Below is a small trained network, with its code and all its weights. Each question gives an input and a class and asks what happens when units are switched off, that is, made to give their printed mean instead of their output.

import numpy as np


def w(rows, s, z=0):
    codes = np.array(rows[::2]) - 128.0
    scale = np.full(codes.shape[1], s)
    scale[-1] = z or s
    return codes * scale


def f(y):
    return np.maximum(y, 0)


def log_softmax(a):
    a = a - a.max(-1, keepdims=True)
    return a - np.log(np.exp(a).sum(-1, keepdims=True))


def net(x, mask):
    res = np.array(x, float).reshape(1, 7) / 4 @ E
    y = f(res @ A[0][:, :-1].T + A[0][:, -1])
    res = res + np.where(mask, y, B[0][:, -1]) @ B[0][:, :-1]
    return log_softmax(res[-1] @ U[:, :-1].T + U[:, -1])


A, B = {}, {}
E = w([
[141,127,140,127,130,137,126,121,125,134,128,126],'x0',
[147,123,144,127,135,138,127,121,120,129,127,124],'x1',
[118,31,66,142,173,211,105,190,78,191,186,142],'x2',
[193,192,55,97,180,83,181,95,97,176,160,61],'x3',
[125,125,126,128,129,124,130,127,128,125,129,126],'x4',
[123,129,124,129,125,125,127,130,132,129,129,129],'x5',
[92,151,55,172,54,250,121,29,73,66,89,57],'x6',
],0.013)
A[0] = w([
[143,97,190,126,166,29,144,182,163,173,150,158,87],'N1',
[82,40,252,140,107,99,108,199,175,113,124,208,2],'N2',
[195,160,82,118,200,12,154,131,134,230,175,95,20],'N3',
[151,129,132,103,137,96,117,176,121,154,122,154,83],'N4',
[128,105,185,122,158,50,130,169,131,170,150,157,127],'N5',
[125,119,103,125,128,130,107,186,117,195,128,155,135],'N6',
[129,15,108,129,196,132,129,203,117,219,175,157,126],'N7',
[122,128,163,136,156,42,149,115,129,70,126,137,54],'N8',
[168,153,88,132,167,86,118,155,105,135,118,119,24],'N9',
[141,208,249,120,110,1,126,118,162,123,107,143,133],'N10',
[142,128,151,124,166,86,108,172,140,164,136,158,90],'N11',
],0.018,0.0044)
B[0] = w([
[132,137,69,159,120,203,132,78,114,105,106,104,234],'N1',
[55,139,252,83,140,89,122,103,54,156,115,128,246],'N2',
[61,138,243,81,132,94,116,108,60,150,113,124,241],'N3',
[134,125,96,127,125,168,141,86,118,137,153,99,171],'N4',
[121,151,79,152,83,195,108,103,128,124,115,142,212],'N5',
[161,153,124,128,113,81,128,125,184,114,123,129,174],'N6',
[204,112,84,132,143,72,142,197,206,120,155,139,242],'N7',
[170,148,125,132,117,96,135,134,174,124,137,136,178],'N8',
[84,102,185,151,132,132,122,137,124,128,119,179,163],'N9',
[191,98,79,132,145,80,134,199,198,124,156,137,253],'N10',
[107,106,75,157,143,177,134,135,97,113,128,110,189],'N11',
],0.017,0.038)
U = w([
[208,81,73,139,136,66,135,183,237,129,157,136,203],'0',
[80,127,19,204,60,255,113,6,58,96,69,74,199],'1',
[39,104,225,89,133,91,113,91,57,172,96,128,3],'2',
],0.0082,0.0041)

Each question gives the input, the list of numbers given to net, and the class t.
The units are the neurons (one row each of A and B). Each row of codes is followed by its name. A weight is (code - 128) times the scale printed after its matrix; where a second scale follows, it is the last column's (A, B and U).
mask holds one flag per neuron, in row order. A switched-off neuron (its flag False) gives its mean, the last column of its row in B, instead of its output. The means were averaged over made-up inputs and are rounded, as every weight is.
A unit's drop is (log p(t) with every unit on - log p(t) with that unit switched off) / (log p(t) with every unit on - log p(t) with every unit switched off).
The circuit of an input: a set's keep is (log p(t) with only the set's units on - log p(t) with every unit switched off) / (log p(t) with every unit on - log p(t) with every unit switched off). Starting from all 11 units, units are removed one at a time, each time the one whose removal leaves the highest keep (on an exact tie, the one counted first), for as long as the keep stays at least 0.8.
units of the circuit, in order: the units of the circuit, biggest drop first
most important unit: the unit with the biggest drop
k most important neurons: the k neurons with the biggest drops, biggest first
drop when u is switched off: that unit's drop, to one decimal
input [-3,-2,-3,-3,-7,-2,-7], class 1: units of the circuit, in order : N1
input [-3,0,-4,0,-8,-5,-8], class 1: 2 most important neurons : N1; N5
input [6,4,2,-1,-3,7,6], class 1: 4 most important neurons : N10; N7; N2; N3
input [-7,6,1,1,5,2,-2], class 1: units of the circuit, in order : N10; N2
input [1,7,5,0,7,5,-7], class 1: 2 most important neurons : N1; N5
input [2,0,-5,-1,0,-2,-7], class 1: 2 most important neurons : N1; N5
input [7,7,5,-3,-8,3,-7], class 1: 2 most important neurons : N1; N5
input [-2,-3,0,-4,2,1,3], class 2: 4 most important neurons : N1; N10; N7; N5
input [-6,-1,-2,-7,7,-5,7], class 1: 2 most important neurons : N3; N2
input [-1,2,-6,8,-4,-7,4], class 2: 2 most important neurons : N7; N3
input [-2,-4,-1,3,-1,2,2], class 2: 2 most important neurons : N10; N7
input [2,-2,-8,5,-2,8,8], class 0: 4 most important neurons : N2; N1; N3; N5
input [-6,-8,-6,7,7,-2,-8], class 1: drop when N7 is switched off : 0.3
input [-5,6,3,-6,7,5,-3], class 2: most important unit : N2
input [5,-4,2,8,-5,1,-6], class 2: drop when N3 is switched off : 8.4
input [-4,4,-2,4,-5,0,-8], class 1: drop when N1 is switched off : 1.2
